Here is a tiny trained network, its code and every weight. The questions are about switching its units off for an input and a target symbol, where a switched-off unit gives its printed mean instead of its output.

import numpy as np


def w(rows, s, z=0):
    codes = np.array(rows[::2]) - 128.0
    scale = np.full(codes.shape[1], s)
    scale[-1] = z or s
    return codes * scale


def f(y):
    return y / 2 * (1 + np.tanh(0.7978845608 * (y + 0.044715 * y**3)))


def softmax(a):
    e = np.exp(a - a.max(-1, keepdims=True))
    return e / e.sum(-1, keepdims=True)


def log_softmax(a):
    a = a - a.max(-1, keepdims=True)
    return a - np.log(np.exp(a).sum(-1, keepdims=True))


def net(x, mask):
    ids = ['ΛΦΩβδεημξτ'.index(c) for c in x.split()]
    T = len(ids)
    res = E[ids] + P[:T]
    r = res
    for j in range(3):
        rows = slice(3 * j, 3 * j + 3)
        q, k, v = (r @ M[0][rows].T for M in (Q, K, V))
        z = softmax(np.where(np.tri(T) > 0, q @ k.T / 3**0.5, -1e9)) @ v
        o = O[0][rows]
        res = res + np.where(mask[j], z, o[:, -1]) @ o[:, :-1]
    y = f(res @ A[0][:, :-1].T + A[0][:, -1])
    res = res + np.where(mask[3:11], y, B[0][:, -1]) @ B[0][:, :-1]
    return log_softmax(res[-1] @ U[:, :-1].T + U[:, -1])


Q, K, V, O, A, B = {}, {}, {}, {}, {}, {}
E = w([
[130,92,142],'Λ',
[178,95,183],'Φ',
[86,101,107],'Ω',
[115,112,122],'β',
[47,53,93],'δ',
[146,11,178],'ε',
[122,79,135],'η',
[65,193,62],'μ',
[225,183,181],'ξ',
[89,115,102],'τ',
],0.012)
P = w([
[133,116,115],'0',
[158,146,96],'1',
[181,100,156],'2',
[75,113,110],'3',
[170,133,61],'4',
[91,150,189],'5',
[176,97,45],'6',
[54,156,187],'7',
[193,105,24],'8',
[54,162,214],'9',
[197,95,3],'10',
[48,194,235],'11',
[206,102,55],'12',
[109,101,126],'13',
],0.015)
Q[0] = w([
[226,146,26],'h1',
[169,80,4],'h1',
[95,160,160],'h1',
[208,212,185],'h2',
[154,57,186],'h2',
[126,155,120],'h2',
[56,139,196],'h3',
[140,140,181],'h3',
[91,150,176],'h3',
],0.016)
K[0] = w([
[30,153,204],'h1',
[69,142,251],'h1',
[169,33,47],'h1',
[144,90,71],'h2',
[109,198,167],'h2',
[142,108,60],'h2',
[255,115,2],'h3',
[155,163,64],'h3',
[183,30,20],'h3',
],0.011)
V[0] = w([
[39,123,73],'h1',
[100,204,98],'h1',
[6,61,187],'h1',
[135,177,102],'h2',
[161,149,67],'h2',
[98,141,74],'h2',
[130,196,113],'h3',
[102,67,124],'h3',
[98,77,206],'h3',
],0.016)
O[0] = w([
[50,3,160,56],'h1',
[109,57,53,135],'h1',
[35,127,164,1],'h1',
[68,143,85,146],'h2',
[68,39,74,196],'h2',
[55,76,105,117],'h2',
[84,99,104,155],'h3',
[103,183,167,83],'h3',
[178,191,180,86],'h3',
],0.0074,0.0049)
A[0] = w([
[44,179,121,254],'n1',
[210,88,178,91],'n2',
[96,231,85,146],'n3',
[186,2,150,183],'n4',
[172,135,108,114],'n5',
[77,163,61,241],'n6',
[118,162,188,63],'n7',
[109,123,218,104],'n8',
],0.0077,0.0027)
B[0] = w([
[216,125,142,187],'n1',
[132,111,103,215],'n2',
[167,75,159,212],'n3',
[72,183,119,255],'n4',
[88,137,188,225],'n5',
[177,169,201,221],'n6',
[2,202,94,146],'n7',
[146,100,150,165],'n8',
],0.0098,0.0043)
U = w([
[141,58,205,154],'Λ',
[125,130,133,77],'Φ',
[141,107,157,74],'Ω',
[128,59,75,188],'β',
[151,65,155,69],'δ',
[124,118,124,204],'ε',
[151,199,2,152],'η',
[77,229,118,105],'μ',
[155,83,140,2],'ξ',
[132,147,138,145],'τ',
],0.0096,0.0059)

Each question gives the input, a string of symbols that net reads in full, and the target symbol t.
The units are the heads (3 rows each of Q, K, V and O) and the neurons (one row each of A and B). Each row of codes is followed by its name. A weight is (code - 128) times the scale printed after its matrix; where a second scale follows, it is the last column's (O, A, B and U).
mask holds one flag per unit, heads first, then neurons. A switched-off unit (its flag False) gives its mean, the last column of its rows in O or B, instead of its output. The means were averaged over made-up inputs and are rounded, as every weight is.
A unit's drop is (log p(t) with every unit on - log p(t) with that unit switched off) / (log p(t) with every unit on - log p(t) with every unit switched off).
The circuit of an input: a set's keep is (log p(t) with only the set's units on - log p(t) with every unit switched off) / (log p(t) with every unit on - log p(t) with every unit switched off). Starting from all 11 units, units are removed one at a time, each time the one whose removal leaves the highest keep (on an exact tie, the one counted first), for as long as the keep stays at least 0.8.
units of the circuit, in order: the units of the circuit, biggest drop first
unit that matters most: the unit with the biggest drop
top k neurons: the k neurons with the biggest drops, biggest first
heads that matter: for each layer, one digit per head in row order, 1 if its drop is at least 0.15 and else 0, layers parted by /
drop when u is switched off: that unit's drop, to one decimal
input ξ δ ξ ξ ξ Φ ξ ε δ δ Φ, target Λ: heads that matter => 100
input ξ μ ξ ξ ξ μ μ ε ε ξ ε Φ, target μ: unit that matters most => n7
input ε Φ ξ ξ ξ ξ ξ δ δ, target Λ: units of the circuit, in order => h1; h3
input ξ ε Λ δ β δ δ, target Λ: heads that matter => 100
input ξ ε η ξ ξ ξ Φ ξ η ξ δ ξ, target Λ: top 2 neurons => n8; n1
input δ δ μ Φ ξ ξ ξ ξ δ μ, target Λ: units of the circuit, in order => h1; n1
input ξ β ξ ξ η β μ ξ μ Ω, target β: units of the circuit, in order => h1; h3
input Φ η β δ Φ δ μ ε, target β: top 2 neurons => n6; n5
input μ ξ β, target η: units of the circuit, in order => h1; n4; n3
input ξ δ Λ μ ε ξ ε β, target μ: units of the circuit, in order => n7; h1
input μ β Φ δ μ ξ δ β, target Λ: top 2 neurons => n8; n1
input μ δ ε ε ξ η ξ ε, target η: drop when h3 is switched off => 0.1
input μ Λ ε Φ ξ β μ Φ ξ μ, target η: drop when n2 is switched off => 0.0
input ξ μ ξ δ ξ ξ Ω ε ξ ε β, target μ: drop when n7 is switched off => 0.4
input μ ξ δ ξ ξ μ, target η: drop when h1 is switched off => 1.2
input β Λ η μ Λ μ ξ δ ε, target Λ: units of the circuit, in order => h1
